Below are the code and all the weights of a small trained network. Each question names an input and a class and asks about switching units off, where a switched-off unit gives its printed mean instead of its output.

import numpy as np


def w(rows, s, z=0):
    codes = np.array(rows[::2]) - 128.0
    scale = np.full(codes.shape[1], s)
    scale[-1] = z or s
    return codes * scale


def norm(h):
    return h / np.sqrt((h * h).mean(-1, keepdims=True) + 1e-5)


def f(y):
    return np.maximum(y, 0)


def log_softmax(a):
    a = a - a.max(-1, keepdims=True)
    return a - np.log(np.exp(a).sum(-1, keepdims=True))


def net(x, mask):
    res = np.array(x, float).reshape(1, 7) / 4 @ E
    u = 0
    for l in range(3):
        y = f(norm(res) @ A[l][:, :-1].T + A[l][:, -1])
        res = res + np.where(mask[u : u + 5], y, B[l][:, -1]) @ B[l][:, :-1]
        u += 5
    return log_softmax(norm(res)[-1] @ U[:, :-1].T + U[:, -1])


A, B = {}, {}
E = w([
[129,126,126,127,128,128,125,126],'x0',
[129,128,122,130,128,131,126,124],'x1',
[124,77,180,120,1,137,136,121],'x2',
[97,107,122,54,98,231,154,173],'x3',
[125,127,131,130,130,127,130,129],'x4',
[227,125,140,143,126,121,191,185],'x5',
[128,127,136,125,133,129,120,130],'x6',
],0.0062)
A[0] = w([
[143,115,137,160,47,77,126,72,61],'L0N0',
[239,121,135,160,127,104,161,163,58],'L0N1',
[248,120,162,143,86,125,175,180,11],'L0N2',
[232,129,126,122,163,126,166,198,35],'L0N3',
[230,128,102,112,124,162,180,196,5],'L0N4',
],0.011,0.0034)
B[0] = w([
[142,122,213,168,157,161,85,121,211],'L0N0',
[251,131,70,102,109,107,155,111,237],'L0N1',
[119,110,135,81,99,12,113,155,254],'L0N2',
[144,147,166,174,157,230,143,77,239],'L0N3',
[4,140,156,160,167,171,125,167,239],'L0N4',
],0.012,0.0074)
A[1] = w([
[180,142,5,158,78,156,171,129,18],'L1N0',
[100,144,34,88,215,181,141,156,7],'L1N1',
[162,163,86,180,215,98,91,79,104],'L1N2',
[169,137,34,162,83,173,158,68,8],'L1N3',
[117,128,25,148,149,83,136,161,24],'L1N4',
],0.011,0.0014)
B[1] = w([
[178,134,129,138,180,189,191,34,148],'L1N0',
[222,188,174,95,186,105,57,170,243],'L1N1',
[2,124,43,164,55,90,165,117,254],'L1N2',
[102,96,49,92,153,74,202,56,149],'L1N3',
[102,62,155,153,84,144,99,113,152],'L1N4',
],0.0074,0.0073)
A[2] = w([
[165,95,108,66,20,252,143,95,15],'L2N0',
[108,89,151,95,46,158,143,178,22],'L2N1',
[92,86,89,87,70,130,193,185,22],'L2N2',
[129,95,178,140,105,164,99,102,6],'L2N3',
[199,141,114,91,142,115,77,145,74],'L2N4',
],0.013,0.0016)
B[2] = w([
[242,126,26,119,58,186,99,193,226],'L2N0',
[111,121,58,67,133,148,254,133,254],'L2N1',
[35,43,212,75,129,103,90,96,211],'L2N2',
[159,65,116,164,121,194,93,103,227],'L2N3',
[128,172,94,78,114,68,68,157,226],'L2N4',
],0.009,0.0049)
U = w([
[2,144,57,175,102,61,108,89,247],'0',
[189,162,52,175,165,120,233,41,47],'1',
[139,205,94,47,169,103,18,175,32],'2',
[101,202,179,153,206,226,163,182,254],'3',
[129,66,194,218,103,172,39,71,64],'4',
[243,121,183,132,72,11,127,138,173],'5',
[185,80,52,77,58,222,134,164,163],'6',
[48,75,176,41,106,103,210,179,31],'7',
],0.0099,0.00044)

Each question gives the input, the list of numbers given to net, and the class t.
The units are the neurons (one row each of A and B). Each row of codes is followed by its name. A weight is (code - 128) times the scale printed after its matrix; where a second scale follows, it is the last column's (A, B and U).
mask holds one flag per neuron, layer by layer. A switched-off neuron (its flag False) gives its mean, the last column of its row in B, instead of its output. The means were averaged over made-up inputs and are rounded, as every weight is.
A unit's drop is (log p(t) with every unit on - log p(t) with that unit switched off) / (log p(t) with every unit on - log p(t) with every unit switched off).
The circuit of an input: a set's keep is (log p(t) with only the set's units on - log p(t) with every unit switched off) / (log p(t) with every unit on - log p(t) with every unit switched off). Starting from the 12 units with the biggest drops (on a tie, the unit counted first), units are removed one at a time, each time the one whose removal leaves the highest keep (on an exact tie, the one counted first), for as long as the keep stays at least 0.8.
circuit, biggest first: the units of the circuit, biggest drop first
unit that matters most: the unit with the biggest drop
top k neurons: the k neurons with the biggest drops, biggest first
k most important neurons of layer l: the k neurons of layer l with the biggest drops, biggest first
drop when u is switched off: that unit's drop, to one decimal
input [8,-5,-8,-1,-5,-6,-2], class 0: top 2 neurons -> (L1N2 L0N4)
input [2,-6,1,4,-3,5,4], class 7: circuit, biggest first -> (L0N2 L0N4)
input [-5,-5,-1,7,0,-6,-7], class 2: unit that matters most -> L1N1
input [-3,-7,0,6,-5,1,1], class 3: top 3 neurons -> (L0N1 L0N2 L1N2)
input [-4,2,-6,-3,6,0,1], class 0: top 2 neurons -> (L1N2 L0N1)
input [4,5,0,-7,-2,3,5], class 1: circuit, biggest first -> (L0N1 L1N0)
input [-8,-6,6,-1,7,0,-8], class 4: top 3 neurons -> (L0N0 L0N1 L2N3)
input [-8,7,0,5,-5,0,7], class 2: top 2 neurons -> (L0N2 L0N0)
input [-4,5,0,5,-8,-2,-4], class 2: circuit, biggest first -> (L0N2 L0N3 L1N1 L2N4)
input [-8,-1,4,8,-3,2,-1], class 7: top 2 neurons -> (L0N3 L2N2)
input [-6,-2,7,2,-5,4,-1], class 7: top 2 neurons -> (L0N2 L1N1)
input [-2,-3,-1,0,-3,2,-2], class 1: 3 most important neurons of layer 0 -> (L0N3 L0N1 L0N0)
input [-3,3,4,2,-6,8,3], class 7: top 3 neurons -> (L0N2 L0N4 L1N1)
input [3,-4,7,-5,-5,-1,-4], class 4: most important neuron of layer 1 -> (L1N1)
input [0,-5,7,1,-7,-6,3], class 6: top 3 neurons -> (L0N4 L1N1 L2N0)
input [1,-3,-3,-3,3,0,-3], class 0: 2 most important neurons of layer 0 -> (L0N1 L0N3)
input [-3,7,1,8,-2,4,5], class 7: top 3 neurons -> (L0N2 L0N4 L0N0)
input [2,-6,1,-8,-8,-7,-2], class 4: 2 most important neurons of layer 0 -> (L0N0 L0N1)
input [-4,2,0,-5,-1,5,-2], class 1: top 4 neurons -> (L0N3 L0N1 L1N1 L1N0)
input [1,-6,-6,2,5,1,-8], class 3: top 3 neurons -> (L0N1 L0N3 L0N2)
input [3,4,-7,3,1,8,-5], class 3: most important neuron of layer 0 -> (L0N4)
input [1,5,4,-4,0,0,-3], class 4: top 3 neurons -> (L0N0 L1N1 L2N3)
input [-6,1,5,5,8,-8,-2], class 6: top 3 neurons -> (L2N0 L0N2 L0N4)
input [7,1,1,-3,4,0,-3], class 4: top 2 neurons -> (L0N0 L0N2)
input [6,4,0,-2,1,7,-6], class 1: 2 most important neurons of layer 1 -> (L1N1 L1N0)
input [7,-6,-6,-1,-6,-3,-1], class 0: 2 most important neurons of layer 0 -> (L0N4 L0N1)
input [-8,-1,-7,-2,2,4,8], class 1: unit that matters most -> L0N1
input [1,8,2,-4,0,-8,-5], class 4: 2 most important neurons of layer 2 -> (L2N3 L2N1)
input [5,7,-4,-4,-3,0,-7], class 0: 2 most important neurons of layer 0 -> (L0N1 L0N3)
input [7,1,2,8,0,7,-6], class 7: drop when L0N4 is switched off -> 1.1
